[-40  17 -24   3  28 -28 -33  -3]  H
[ 84  68  -4  40   4 -26 -51  17]  D
[-25 -35  26  34  -4  13  27 -21]  S
[ -3  17 -28 -40   3  -8 -12  19]  Y
[ 84  22  26  40  -2  -1 -18 -21]  P
[-25 -35  17  11  -4  13  27 -18]  X
[ -3  17 -28 -40   3 -23 -33  28]  T
[-25 -35  17  11   6 -26 -51  28]  Q
present: [-35  17  11   6] => yes
order: [ 19 -12  -8   3 -40 -28  17  -3] => Y
order: [-40   3 -23 -33  28  -3  17 -28] => T
present: [ -4  17 -28 -40   3] => no
present: [-1 -2 40] => no

[  4  -5   4   6   5   3 -12  -3   6  -6   1   8  19   1   7] = B
[-71  37 -17  -2 -11 -12  69 -41   0  14  27  45 -20   4  67] = Z
[  4  -5   4   6   5   3 -12  -3   6  -6   1  -4   0   4   5] = U
[ 3  0 -7 -2 11 11 -1 -5  0  1 -2 -5 17 12 -7] = C
[ 0 -7  1  0 11 -7 -1 16 -2 -5 -5 12 11 -2  3] = E
[ 12  -1  -3 -16 -16   3  -1  10  -8   6  -7  -3  12   2 -28] = A
present: [-41   1] => no
present: [0 1] => yes
present: [4 6] => yes
present: [-1 -3] => yes
order: [-2 -5 -7 -2  3 17 -1 12 -7  1  0 11  0 -5 11] => C

[ 18  22  22 -34  16  24  62 -13  -6 -22   8  16   6 -20  11 -23   7  15
  -4  29  15   3  45  64  10   7  19 -55  19 -14   8  14 -13 -41   1  38
  26 -44 -33  17  -3 -15  26  71  40   0 -13  35   6  11] : G
[-7 -3  4  3  7  9 -1 -2  6 -5 -2 -2 -6 -2 -9  3 -6  4  0  0  3  1 -1 -4
 -2  0 -4 -7  5 -8 -5  5  6  5 -1 -3 -3 -6 -3  5 -2  8 -1  0 -3  5  4  2
 -8 -2] : V
[ 10  19  38  35  29  18  40 -13 -23  -5   0   8  62 -22  11  11 -34  16
   6  26  64  19 -13  -3 -41  14 -33  22  16  15   3   6   1  22  45  17
 -20 -15   7  -4 -13 -14  71 -55 -44   7  15   8  24  26] : W
[ 13  31  13 -37  23  35  60 -28   6 -39  33   0  16 -11   2 -20  15  12
 -25  11  14  -4  52  67  15   9  26 -57  10 -14  -1  20 -20 -52  -3  37
  45 -26 -29   4   1 -10  46  59  36  -8 -15  34  15  15] : M
[ -2   1  26  17   0  -4 -10  -4   4  -2  -6   1  11  10  -5   1  -8   6
  -3   1 -17 -24   2  -9 -11 -12   9   1   8   4 -20   2   4   1  -4  17
   0  -5  -9   4 -11   9  -4   2  14  -4  17  -6  -5   3] : K
[ -5  -3  11   9   4   4  -3  -3   6  -3  -4   0   1   2 -10   4  -7   5
   0   0  -4  -8  -2  -6  -7  -4   2  -3   7  -2 -10   5   6   5  -2   4
  -1  -6  -5   5  -6   9  -3   1   4   2   9  -1  -6  -2] : L
[ 18 -21  16   7 -17  -6   9   5  13   9  11  -1   1  -7   9 -19  30  -7
  -7   0  16   6   4 -20   4  14   0  -6 -23 -11   4  15  -1   0  11  -1
  -4 -25 -15 -12 -19   8  -2   8  -5  -6  -6  -8  -5   0] : F
[ -2  11  -7   6  18 -18 -26  17  16   2   0  -8  10  11   1  -8  -2   5
   8   4 -16 -20   2  -6 -25  -7  12   6  28   8  -7  -5  -8  12   4  -3
  -4  12 -19  15   6   8   0 -16  -5  -3 -19  -6  -7  -3] : N
[ 17 -19  18   8 -16  -8   8   6  12  12  11  -2  -3  -7  10 -19  28  -5
  -6  -3  16   6   4 -18   4  12  -2  -5 -26  -8   5  15   0   1  11   2
  -4 -24 -16  -7 -20   6   2   8  -3  -6  -7  -8  -7   0] : R
[ -1  -9  11  -7   0   3   3  -1 -10   1  -5   0   7   0 -10   8 -18  10
 -18 -11   1   6  -9   1   4  21   0  -9   3  -7 -14  -1  -3 -12  -7   2
  -4  -1 -11  -1  -6  -5   3  23  -4  14   7  -2   9  -6] : J
order: [ -8  -7   0  17 -19  18   8 -16  -8   8   6  12  12  11  -2  -3  -7  10
 -19  28  -5  -6  -3  16   6   4 -18   4  12  -2  -5 -26  -8   5  15   0
   1  11   2  -4 -24 -16  -7 -20   6   2   8  -3  -6  -7] => R
order: [ 11  18  22  22 -34  16  24  62 -13  -6 -22   8  16   6 -20  11 -23   7
  15  -4  29  15   3  45  64  10   7  19 -55  19 -14   8  14 -13 -41   1
  38  26 -44 -33  17  -3 -15  26  71  40   0 -13  35   6] => G
order: [  0  17 -19  18   8 -16  -8   8   6  12  12  11  -2  -3  -7  10 -19  28
  -5  -6  -3  16   6   4 -18   4  12  -2  -5 -26  -8   5  15   0   1  11
   2  -4 -24 -16  -7 -20   6   2   8  -3  -6  -7  -8  -7] => R
order: [ 15  15  34 -15  -8  36  59  46 -10   1   4 -29 -26  45  37  -3 -52 -20
  20  -1 -14  10 -57  26   9  15  67  52  -4  14  11 -25  12  15 -20   2
 -11  16   0  33 -39   6 -28  60  35  23 -37  13  31  13] => M

[ 62  49 -52 -19  -1 -77] -> bida
[ 18  53  82 -38  12 -56] -> Sagir
[ 18  11 -38  53  82 -56] -> voga
[-52  62 -77  -1 -18  49] -> zod
[-27  42  42 -39 -22  -1] -> Teg
order: [ 12 -56  82  53  18 -38] => Sagir
order: [-19  -1  49 -77 -52  62] => bida
order: [ 53  82 -56  18  11 -38] => voga

[-30  -6  14  -9  -3  51 -56  18] = saliz
[ 19 -49   6 -21  14  24  56  28] = lazi
[ 19  28  14  23 -49   6  56 -21] = dima
[ 19  28  14  23 -49   8 -62  22] = bozir
[  1  28  21  19 -54  45  27 -11] = bado
[-27 -26  -7 -22  37  13 -64  23] = Roz
[ 18  29  15  22 -50  11  55 -20] = Sek
[-16 -29 -13 -23  48  -8 -52  20] = gidok
order: [-64 -27 -26 -22  -7  13  23  37] => Roz
order: [-49 -21   6  14  19  23  28  56] => dima
present: [-54  44] => no
present: [-23  48] => yes
present: [ 23 -64] => no
present: [-26  -6 -22  37] => no

[ 11  32  11 -15  52   7  35 -52] : kap
[ -2  -8  20 -18  49  21  30 -72] : gez
[ -5 -14  22 -18  50  23  28 -74] : ves
[  6  32  18 -28  61  12  34 -53] : busit
[ 13  29   9 -14  48   6  35 -53] : bezav
[ -7 -18  24 -19  51  24  25 -75] : Gidiz
[ 13  29   9 -14  48   8  35 -51] : Non
present: [ -7 -18  24 -19  51] => yes
present: [ 18 -28  61] => yes
present: [ 12  61 -28  18  32] => no

